Rows, each followed by one of two labels for a hidden trait (new trait and labels in each part)
In the rows, 128 means zero.
[116 141 107 136 123 187 184  66 149 125 170  78 118 131 155  54 151 130
 115 167  91 125  67 129  92 229 138 137  86 138 180 117  92 123 114 153
 121 107 138 147 138 130 157 136 143 129 135 126 101 113 119 145 110 124
 121 169 109 217 160 150 157 129 111 118  90 100 124 169  97 134 165 133
 114 217  81 182 190 132 148  84 139 162 181 157 141 132 118 124 122 126
 110 117 187 129 115 197 122 133 145 114 108 113 108  98  99 129 146] : Hj
[126 139 108 142 122 187 183  77 148 129 166  79 120 131 154  58 145 132
 115 161 103 129  84 130 108 225 138 146  85 142 185 117  95 125 106 147
 122 116 121 154 137 137 164 143 142 121 129 122  99 119 123 141 109 127
 121 171 118 214 164 152 146 127 111 119  98 103 127 159 116 136 159 123
 116 216  85 188 202 140 154  82 140 179 186 154 138 129 122 131 127 137
 109 123 194 138 110 215 119 133 132 115 106 112  98 100  95 134 146] : Hj
[162 174 115  98 151 114 117 121  99 103 115 100 115 175 140 125 170 197
 108  94 144 137 121 139  65 113 124 101 110 153 203 129 122 150 137 134
 169 117 196 136 100 127  88 150 120 128 134 136  99 122  85 109 134 133
 122 137  58  92 107 117 219 127 133 136 147 134 138 111  92 111 159 156
 125 158 117  75 108 133 188 145 140 175 144  63 152 136 126 153 106 122
 141  84 119 107  92 119  76 126 197 119 160 138  86 162 125 147 145] : Hj
[162 170 114  97 150 117 109 117  96 104 120 106 111 180 139 123 166 192
 110  93 136 138 120 146  49 112 125 101 116 153 196 136 120 139 136 130
 176 121 200 137  97 123  82 161 112 130 133 137 104 126  84 103 134 131
 121 139  60  91 105 104 212 130 139 129 154 125 136 104  92 116 152 148
 126 167 121  71  98 130 192 158 152 180 160  85 141 136 129 148 109 125
 135  90 112 107  85 125  83 126 195 116 171 141  85 155 124 154 142] : Hj
[119 136 116 132 108 156 137  61 138 121 175  74 117  88 159  65 145 120
  98 180  69 126  63 151  86 192 128 128 106 131 184 137  96 112 108 147
 120 131 155 133 113 138 127 159 128 133 138 131 117 120 119 128 110 129
 119 132 122 180 147 129  83 120 125 107  80  90 125 183  78 129 123 134
 126 168 104 151 176  95 162 105 167 152 191 192 145 132 111 116 130 136
 106 126 168 128 103 150 133 137 142 113 122 129  73  63 112 119 128] : Hc
[123 132 110 131 119 190 163  74 148 134 172  99 124 120 157  63 147 145
 117 162  76 129  60 134  91 211 137 129  90 140 182 126  90  99 106 146
 136 121 141 143 127 127 149 148 132 139 137 127 113 124 112 132 109 129
 122 158 107 183 156 124 123 126 121 106 100  95 123 173  98 136 141 125
 118 230  88 172 171 109 151  86 145 161 201 177 128 132 121 118 126 131
  93 129 171 130 106 204 135 134 140 107 121 117  94  95  99 134 139] : Hj
[118 129 118 137 106 160 140  64 137 123 178  68 118 103 158  71 141 124
  99 177  71 128  68 149  86 179 129 133 104 133 180 139  99 113 102 155
 127 132 153 134 111 143 120 163 125 138 138 123 123 122 122 131 109 131
 120 134 130 189 146 139  83 118 125 103  93  88 128 178  84 129 126 129
 126 167 102 157 180  86 162 102 161 155 197 195 143 130 113 114 132 138
 106 122 163 124 103 154 129 137 138 111 141 123  76  54 113 121 128] : Hc
[117 136 114 135 109 158 147  64 137 119 174  44 115 103 160  61 146 126
 102 181  84 125  68 150  85 201 129 142  99 134 185 131 101 134 105 154
 126 124 141 138 116 139 126 157 130 127 137 127 115 119 127 142 112 131
 120 137 123 197 154 150  94 116 117 110  82  90 128 179  83 129 138 137
 124 168  99 163 179 102 155  98 154 155 175 180 146 132 111 125 131 137
 112 119 171 125 111 155 134 136 144 118 120 123  80  70 109 115 135] : Hc
[124 134 111 126 116 186 173  72 147 123 170  97 118 112 156  53 150 138
 104 169  82 130  66 137  93 215 140 133  91 138 174 121  84 107 106 142
 137 126 135 147 131 128 149 142 139 134 133 124 105 123 111 131 107 125
 121 165 109 199 157 130 136 127 119 112 105  96 120 170  98 138 147 128
 116 234  92 175 183 127 152  82 157 175 194 175 122 132 119 122 125 129
  99 140 176 129 105 204 150 136 144 107 100 120  92 104  96 138 143] : Hj
[159 166 114 100 146 113 105 113  87 115 129  95 117 147 133 143 181 184
 112 106 143 152 122 150  57 132 131 100  98 138 188 133 122 132 126 135
 161 143 220 140 100 119  85 141 135 139 144 120  96 129 116  94 131 123
 118 137  61  55 108 104 177 138 131 121 156 135 128 118 140 115 151 159
 127 155 138  90 101 118 205 131 142 155 175  54 144 142 120 142 110 128
 127 114 110  97  88 104  95 132 163 111 173 139  79 172 122 153 143] : Hj

Part 2:
[133 139 179 153 138 122 133 111 112 175 127 128 137  83 110 159 102 129
 158 106 123 139 118 134 160 113 163  70 135 169 128 124 145 118 191 169
 145 162 125 143 127 112 119 122 136 127  72 124 123 162 134 136 122 133
   7 174 123 127 119 131  86 130 121 123 128 133 106 172 130 129 143 130
 180 146 143 123 115  79 128 133 100 155 150 157 190 150 108 133 130 133
 129 137 164 142 102 156 129 111 145 133 198 121  93 121 138 124 142 138
 122 127 128 143  97 120 137 128 103 174 120 152 118 122 113 152 130 126
 130 119  98 134 128 125 141 178 138 138  75 120  98] : <8>
[130  97 124 137 126 121 133 139 135 106 128 105 131 152 132  79 137  87
 123 148 174  94 135 116 145 146 133 176 137 106 120 124 104 135 100 161
 104 110 163 133 134 150 121 125 187 122 106 132 161 128 130 116 126 117
   1 155 129 152 115 116 113 121 138 129 124 135 124  98 124 132 102 129
 150 124 136 103 103 143 127 139 114 138 137 119  94 137 131 129 120 141
 127 129 125 133 211 108 137 155 140 134  91 123 189 137 123 134 113 132
 141 112 124 134 124 154 174 129 162 124 148 107 150 111 144 131 141 129
 155 101 153 135  95 125 115 137 114 128 163 174 127] : <8>
[129 132 164 137 133 131 126 113 113 153 127 137 130  90 114 142 101 143
 129 114  96 148 111 136 125 122 144 142 120 148 135 128 136 121 181 109
 139 151 105 132 121 112 124 129 102 126 119 125  94 134 137 130 122 135
 175 127 132 116 135 137 132 135 132 128 130 126 130 164 130 125 152 121
 144 141 131 148 140 121 127 126 134 142 125 131 168 133 114 128 147 126
 132 129 143 139  76 146 122 110 139 116 169 136  98 128 133 123 140 127
 122 140 140 143 117 111 104 126 105 151 104 154 117 138 117 126 126 125
 123 139 110 119 135 138 146 134 134 139 115  92 114] : <8>
[131 122 173 139 138 129 126 109 114 155 126 143 133  82 105 138  95 136
 151 112  99 146 105 136 140 116 163 141 124 156 131 129 139 120 187 127
 144 160 113 135 122 116 124 128  99 125 104 126  92 148 145 136 117 137
 142 148 135 109 122 142 125 134 137 129 130 131 127 154 129 126 160 120
 144 143 133 136 128 110 126 124 125 151 127 135 197 133 115 130 160 132
 134 131 153 139  92 151 123 102 126 115 191 143 104 128 130 121 145 128
 125 140 143 150 103 108 111 126 114 151  97 163 115 141 104 129 126 125
 129 135 102 118 136 135 143 138 131 145 116 103 105] : <8>
[137 103 166 159 137 120 136 119 126 167 127 107 142  84 110 123 107  95
 155 121 166 116 117 126 160 119 167  51 141 162 116 123 125 120 153 198
 132 157 158 148 134 130 113 121 171 124  57 128 148 169 139 130 117 131
   1 188 125 134 115 128  59 125 128 125 124 140 103 134 125 134 126 134
 159 140 149 115  76 101 125 138  99 159 162 150 181 155 113 134 134 143
 129 135 158 137 153 148 137 126 146 140 184 123 127 125 128 126 136 140
 134 115 128 152  97 136 188 129 132 166 130 144 136 114 112 152 131 127
 146 111 105 139 106 117 129 175 123 140  84 150 105] : <8>
[140 111 195 178 145 118 138 110 108 189 126 118 145  72  98 147  92 101
 176 106 136 124 113 134 181 110 191  18 142 184 117 122 142 111 211 227
 146 175 153 154 132 116 109 119 187 124  22 125 139 184 145 134 113 134
   1 204 123 132 112 134  36 127 126 122 125 144  91 163 126 133 143 136
 182 152 159 111  52  72 125 138  91 171 170 162 216 169 102 135 138 149
 131 142 177 146 126 162 137 126 155 136 241 121 108 119 136 124 147 145
 128 123 132 166  76 132 187 128 118 198 119 160 130 119 103 158 131 126
 141 107  88 140 105 121 139 193 131 148  60 143  87] : <4>
[129 117 145 124 136 131 123 118 122 137 127 146 127 113 117 126 109 133
 135 119 103 144 111 134 125 128 142 178 119 135 133 131 135 127 157  95
 140 147 102 127 121 121 131 131 111 126 136 127  97 132 144 131 119 136
 194 103 136 109 130 142 137 133 138 131 130 126 138 139 128 125 150 119
 114 134 121 153 144 129 126 123 137 132 114 127 164 121 122 128 155 130
 133 129 137 133  78 144 123 114 120 113 151 146 113 131 126 124 140 125
 127 145 141 138 123 106 107 126 119 136  99 150 122 141 112 112 125 126
 131 142 117 118 140 139 138 122 126 137 125 109 121] : <8>
[127 101  98 140 120 120 137 145 136  97 130  93 130 175 139  66 152  65
 123 157 214  74 150 106 150 158 117  58 144  88 116 119  91 138  78 183
  92  85 178 136 137 157 119 122 231 121  99 133 191 115 121 111 133 107
   1 166 125 174 108 100 121 116 135 127 123 135 125  84 126 135  75 136
 178 120 140  65  89 139 131 144 107 136 142 116  39 139 136 128 103 138
 124 129 108 137 255  88 141 176 144 146  62 104 197 141 128 140  97 133
 142  96 113 126 133 181 187 131 177 113 180  75 162  98 167 135 150 131
 177  80 191 144  77 122 101 137 114 123 197 200 130] : <8>
[131  92 107 135 128 121 134 139 137 108 129 101 132 155 133  81 136  89
 128 146 193  91 136 115 144 145 132  78 138 113 119 123 103 136 100 156
 109 110 160 135 135 151 121 125 188 122  95 132 153 129 130 119 127 119
   3 154 128 151 115 117 123 123 135 128 124 134 124  96 124 133 100 131
 145 123 137 102  95 136 126 139 114 137 133 122  84 137 134 129 123 141
 127 129 128 132 198 108 138 161 136 137  99 122 167 135 124 134 111 132
 140 110 123 129 120 160 185 129 168 123 157 104 150 109 139 132 140 129
 162 102 153 137  97 124 119 137 113 125 162 182 125] : <8>
[117 148 110  86 124 144 115 133 124  93 128 166 112 140 135 130 139 183
 113 132  51 158 117 133  83 143  89 255 110  98 148 134 138 131 127  16
 129 111  72 104 113 117 144 138  41 129 200 128  79  73 130 127 134 130
 255  48 140 107 141 136 228 137 141 134 135 113 168 134 133 119 147 111
  11 121 101 156 201 158 130 112 176  97  79  99  98  91 140 121 146 109
 131 118 100 129  53 116 112 111 104 102  84 152 113 138 128 125 127 111
 121 154 140 112 162 103  36 125 109  93 104 132 112 155 134  87 125 126
 112 159 155 106 159 153 138  66 134 128 178  76 153] : <8>
